Here is a tiny trained network, its code and every weight. The questions are about switching its units off for an input and a target symbol, where a switched-off unit gives its printed mean instead of its output.

import numpy as np


def w(rows, s, z=0):
    codes = np.array(rows[::2]) - 128.0
    scale = np.full(codes.shape[1], s)
    scale[-1] = z or s
    return codes * scale


def norm(h):
    return h / np.sqrt((h * h).mean(-1, keepdims=True) + 1e-5)


def f(y):
    return y / 2 * (1 + np.tanh(0.7978845608 * (y + 0.044715 * y**3)))


def softmax(a):
    e = np.exp(a - a.max(-1, keepdims=True))
    return e / e.sum(-1, keepdims=True)


def log_softmax(a):
    a = a - a.max(-1, keepdims=True)
    return a - np.log(np.exp(a).sum(-1, keepdims=True))


def net(x, mask):
    ids = ['ΨΩαβεζηθλξπστφ'.index(c) for c in x.split()]
    T = len(ids)
    res = E[ids] + P[:T]
    u = 0
    for l in range(2):
        r = norm(res)
        for j in range(3):
            rows = slice(2 * j, 2 * j + 2)
            q, k, v = (r @ M[l][rows].T for M in (Q, K, V))
            z = softmax(np.where(np.tri(T) > 0, q @ k.T / 2**0.5, -1e9)) @ v
            o = O[l][rows]
            res = res + np.where(mask[u + j], z, o[:, -1]) @ o[:, :-1]
        u += 3
        y = f(norm(res) @ A[l][:, :-1].T + A[l][:, -1])
        res = res + np.where(mask[u : u + 16], y, B[l][:, -1]) @ B[l][:, :-1]
        u += 16
    return log_softmax(norm(res)[-1] @ U[:, :-1].T + U[:, -1])


Q, K, V, O, A, B = {}, {}, {}, {}, {}, {}
E = w([
[102,81,72,138,102,42],'Ψ',
[78,120,75,220,253,205],'Ω',
[115,105,209,120,137,209],'α',
[107,168,173,133,108,139],'β',
[133,140,18,77,189,203],'ε',
[200,146,120,195,72,126],'ζ',
[209,22,140,150,141,157],'η',
[62,232,94,136,85,38],'θ',
[100,161,164,31,90,60],'λ',
[215,215,155,70,163,153],'ξ',
[124,30,156,72,104,77],'π',
[138,183,133,136,80,125],'σ',
[184,165,87,129,213,83],'τ',
[68,68,166,114,152,115],'φ',
],0.016)
P = w([
[101,177,99,75,198,41],'0',
[111,171,111,112,167,61],'1',
[115,147,96,165,166,120],'2',
[116,128,105,186,169,155],'3',
[112,103,101,206,176,192],'4',
[107,79,90,230,168,229],'5',
[106,68,101,254,151,244],'6',
],0.0045)
Q[0] = w([
[161,179,151,91,182,101],'0.h0',
[100,100,78,130,140,115],'0.h0',
[135,144,145,107,131,102],'0.h1',
[84,78,127,63,50,83],'0.h1',
[197,247,19,202,129,9],'0.h2',
[22,250,137,193,200,90],'0.h2',
],0.02)
K[0] = w([
[161,169,178,167,168,66],'0.h0',
[94,152,120,115,87,172],'0.h0',
[161,119,120,100,101,132],'0.h1',
[131,86,222,144,115,122],'0.h1',
[169,204,1,153,140,73],'0.h2',
[17,251,126,165,173,123],'0.h2',
],0.02)
V[0] = w([
[138,89,128,182,201,63],'0.h0',
[109,94,195,198,119,97],'0.h0',
[232,163,190,159,190,93],'0.h1',
[157,122,158,112,202,53],'0.h1',
[188,192,192,3,161,39],'0.h2',
[48,145,49,62,112,251],'0.h2',
],0.0061)
O[0] = w([
[103,34,158,167,129,129,205],'0.h0',
[171,167,225,216,164,9,105],'0.h0',
[210,194,251,166,75,52,225],'0.h1',
[147,132,180,112,28,30,255],'0.h1',
[156,73,122,230,152,217,190],'0.h2',
[189,151,178,122,16,15,34],'0.h2',
],0.0034,0.0024)
A[0] = w([
[168,55,105,109,120,170,117],'0.n0',
[213,145,155,33,219,118,90],'0.n1',
[253,53,83,124,158,15,53],'0.n2',
[240,104,202,112,114,196,43],'0.n3',
[223,162,130,161,72,178,144],'0.n4',
[70,108,46,104,137,93,1],'0.n5',
[138,70,160,95,158,199,103],'0.n6',
[95,81,121,175,228,58,157],'0.n7',
[67,126,102,144,132,70,14],'0.n8',
[92,144,125,133,28,205,124],'0.n9',
[59,140,221,15,116,89,168],'0.n10',
[186,124,88,85,31,74,130],'0.n11',
[221,67,32,151,66,40,102],'0.n12',
[115,188,122,92,135,136,123],'0.n13',
[126,98,116,1,22,46,57],'0.n14',
[130,48,145,214,114,73,116],'0.n15',
],0.0079,0.0023)
B[0] = w([
[143,125,187,78,143,131,166],'0.n0',
[156,166,145,98,35,134,192],'0.n1',
[214,133,153,94,113,49,240],'0.n2',
[167,55,137,185,77,161,210],'0.n3',
[144,153,158,252,102,161,255],'0.n4',
[141,79,127,187,128,174,146],'0.n5',
[178,124,149,140,136,94,175],'0.n6',
[107,138,132,175,190,60,242],'0.n7',
[104,61,120,125,128,90,134],'0.n8',
[144,178,155,201,115,160,185],'0.n9',
[123,186,224,88,171,144,249],'0.n10',
[154,109,54,157,131,132,153],'0.n11',
[209,77,55,151,64,174,214],'0.n12',
[133,158,144,86,90,122,152],'0.n13',
[43,75,123,67,237,86,182],'0.n14',
[105,96,182,182,141,132,222],'0.n15',
],0.013,0.0037)
Q[1] = w([
[140,207,161,205,104,99],'1.h0',
[161,77,131,120,233,109],'1.h0',
[108,85,110,115,101,78],'1.h1',
[5,64,110,98,145,127],'1.h1',
[128,119,127,93,109,115],'1.h2',
[137,45,140,146,206,75],'1.h2',
],0.02)
K[1] = w([
[17,121,146,163,22,99],'1.h0',
[225,155,155,139,171,62],'1.h0',
[114,59,162,160,87,130],'1.h1',
[66,85,200,128,116,213],'1.h1',
[96,135,161,146,125,118],'1.h2',
[82,175,134,155,80,7],'1.h2',
],0.017)
V[1] = w([
[161,81,161,159,223,228],'1.h0',
[184,191,120,170,205,58],'1.h0',
[10,91,121,110,60,196],'1.h1',
[75,114,119,161,105,88],'1.h1',
[224,150,149,161,194,112],'1.h2',
[215,165,91,92,208,120],'1.h2',
],0.011)
O[1] = w([
[255,178,118,156,228,133,132],'1.h0',
[124,137,61,52,51,167,207],'1.h0',
[205,171,199,239,158,92,1],'1.h1',
[173,115,90,178,153,94,112],'1.h1',
[236,158,135,166,177,117,207],'1.h2',
[224,96,88,87,209,157,163],'1.h2',
],0.0056,0.0091)
A[1] = w([
[102,112,122,220,191,119,47],'1.n0',
[55,192,70,113,209,74,61],'1.n1',
[89,181,168,148,124,211,91],'1.n2',
[23,162,191,107,155,127,142],'1.n3',
[117,45,87,170,73,215,84],'1.n4',
[162,50,114,143,155,139,184],'1.n5',
[92,140,110,159,160,154,34],'1.n6',
[45,58,118,117,110,218,78],'1.n7',
[132,125,71,59,136,218,59],'1.n8',
[113,165,34,201,104,122,102],'1.n9',
[71,181,91,156,117,120,77],'1.n10',
[127,65,215,73,58,114,68],'1.n11',
[85,99,25,72,183,245,77],'1.n12',
[183,120,131,101,39,124,130],'1.n13',
[110,149,132,171,212,123,122],'1.n14',
[3,35,93,119,27,99,1],'1.n15',
],0.012,0.0038)
B[1] = w([
[127,70,195,177,150,114,176],'1.n0',
[145,89,138,82,64,251,200],'1.n1',
[155,128,95,157,186,75,253],'1.n2',
[136,172,128,159,71,59,252],'1.n3',
[118,188,140,96,164,68,233],'1.n4',
[129,162,77,178,158,89,237],'1.n5',
[135,74,155,116,110,166,127],'1.n6',
[133,85,95,85,53,152,153],'1.n7',
[171,185,94,197,175,104,154],'1.n8',
[50,95,129,99,181,166,216],'1.n9',
[99,138,179,117,167,123,153],'1.n10',
[145,144,147,141,212,166,190],'1.n11',
[196,172,51,88,172,195,187],'1.n12',
[61,105,129,111,66,174,240],'1.n13',
[96,78,126,127,66,129,187],'1.n14',
[10,144,65,111,64,150,184],'1.n15',
],0.017,0.0049)
U = w([
[80,61,27,162,138,54,3],'Ψ',
[108,44,138,123,140,219,181],'Ω',
[179,175,255,114,172,205,25],'α',
[134,227,154,141,113,40,202],'β',
[154,193,52,82,175,189,110],'ε',
[124,128,68,242,64,158,67],'ζ',
[229,50,147,150,91,118,105],'η',
[19,141,90,95,67,133,188],'θ',
[105,186,200,21,142,142,210],'λ',
[154,188,189,125,33,203,124],'ξ',
[114,76,148,68,206,75,219],'π',
[23,181,146,133,216,161,132],'σ',
[170,128,78,56,40,58,93],'τ',
[89,75,227,133,67,83,118],'φ',
],0.012,0.0038)

Each question gives the input, a string of symbols that net reads in full, and the target symbol t.
The units are the heads (2 rows each of Q, K, V and O) and the neurons (one row each of A and B). Each row of codes is followed by its name. A weight is (code - 128) times the scale printed after its matrix; where a second scale follows, it is the last column's (O, A, B and U).
mask holds one flag per unit, layer by layer, with each layer's heads first. A switched-off unit (its flag False) gives its mean, the last column of its rows in O or B, instead of its output. The means were averaged over made-up inputs and are rounded, as every weight is.
A unit's drop is (log p(t) with every unit on - log p(t) with that unit switched off) / (log p(t) with every unit on - log p(t) with every unit switched off).
The circuit of an input: a set's keep is (log p(t) with only the set's units on - log p(t) with every unit switched off) / (log p(t) with every unit on - log p(t) with every unit switched off). Starting from the 12 units with the biggest drops (on a tie, the unit counted first), units are removed one at a time, each time the one whose removal leaves the highest keep (on an exact tie, the one counted first), for as long as the keep stays at least 0.8.
units of the circuit, in order: the units of the circuit, biggest drop first
unit that matters most: the unit with the biggest drop
top k neurons: the k neurons with the biggest drops, biggest first
top k neurons in layer l: the k neurons of layer l with the biggest drops, biggest first
heads that matter: for each layer, one digit per head in row order, 1 if its drop is at least 0.15 and else 0, layers parted by /
input τ β ε θ σ, target θ: units of the circuit, in order => (1.h0)
input φ β ε φ β, target ε: units of the circuit, in order => (0.h1 0.n4 1.n12)
input τ σ ξ, target ξ: units of the circuit, in order => (0.n1 1.n13)
input τ θ ζ η, target θ: units of the circuit, in order => (1.h1 1.h2 1.n15)
input β ξ π η π ε φ, target φ: heads that matter => 001 / 010
input β η π ε τ σ, target ε: heads that matter => 000 / 010
input τ φ Ω θ σ σ β, target θ: heads that matter => 000 / 110
input ξ φ ξ τ ε Ψ α, target ε: units of the circuit, in order => (1.h1 1.n12)
input σ Ω ξ β, target β: heads that matter => 000 / 000
input ζ ε θ σ, target σ: heads that matter => 000 / 010
input σ ε σ σ σ η φ, target φ: heads that matter => 001 / 000
input ζ β π Ω τ π, target π: top 2 neurons => (0.n2 0.n14)
input ζ ζ φ β τ π Ω, target Ω: heads that matter => 010 / 100
input η β α β β, target β: top 3 neurons => (0.n7 0.n14 0.n3)
input β ε σ β, target ε: top 2 neurons => (0.n15 0.n3)
input ζ ξ β β α, target α: heads that matter => 001 / 000
input ε φ θ π τ π, target θ: units of the circuit, in order => (1.n15)
input Ψ α α β θ ξ β, target θ: top 2 neurons in layer 0 => (0.n4 0.n10)
input Ψ ζ φ φ ζ λ, target λ: top 3 neurons => (0.n10 0.n14 1.n1)
input θ τ α, target θ: top 2 neurons in layer 1 => (1.n15 1.n7)
input π σ β β ε τ Ψ, target ε: top 2 neurons => (1.n12 0.n7)
input β θ τ θ ε α α, target ε: unit that matters most => 1.h2
input π β θ α, target α: top 2 neurons => (0.n6 1.n11)
input ε α Ψ β Ω τ φ, target ε: top 2 neurons => (0.n4 1.n12)
input β θ ζ η τ, target θ: heads that matter => 000 / 100
input σ π τ π ε φ, target ε: top 2 neurons => (0.n7 0.n4)
input η ε τ ζ, target ε: unit that matters most => 1.h1
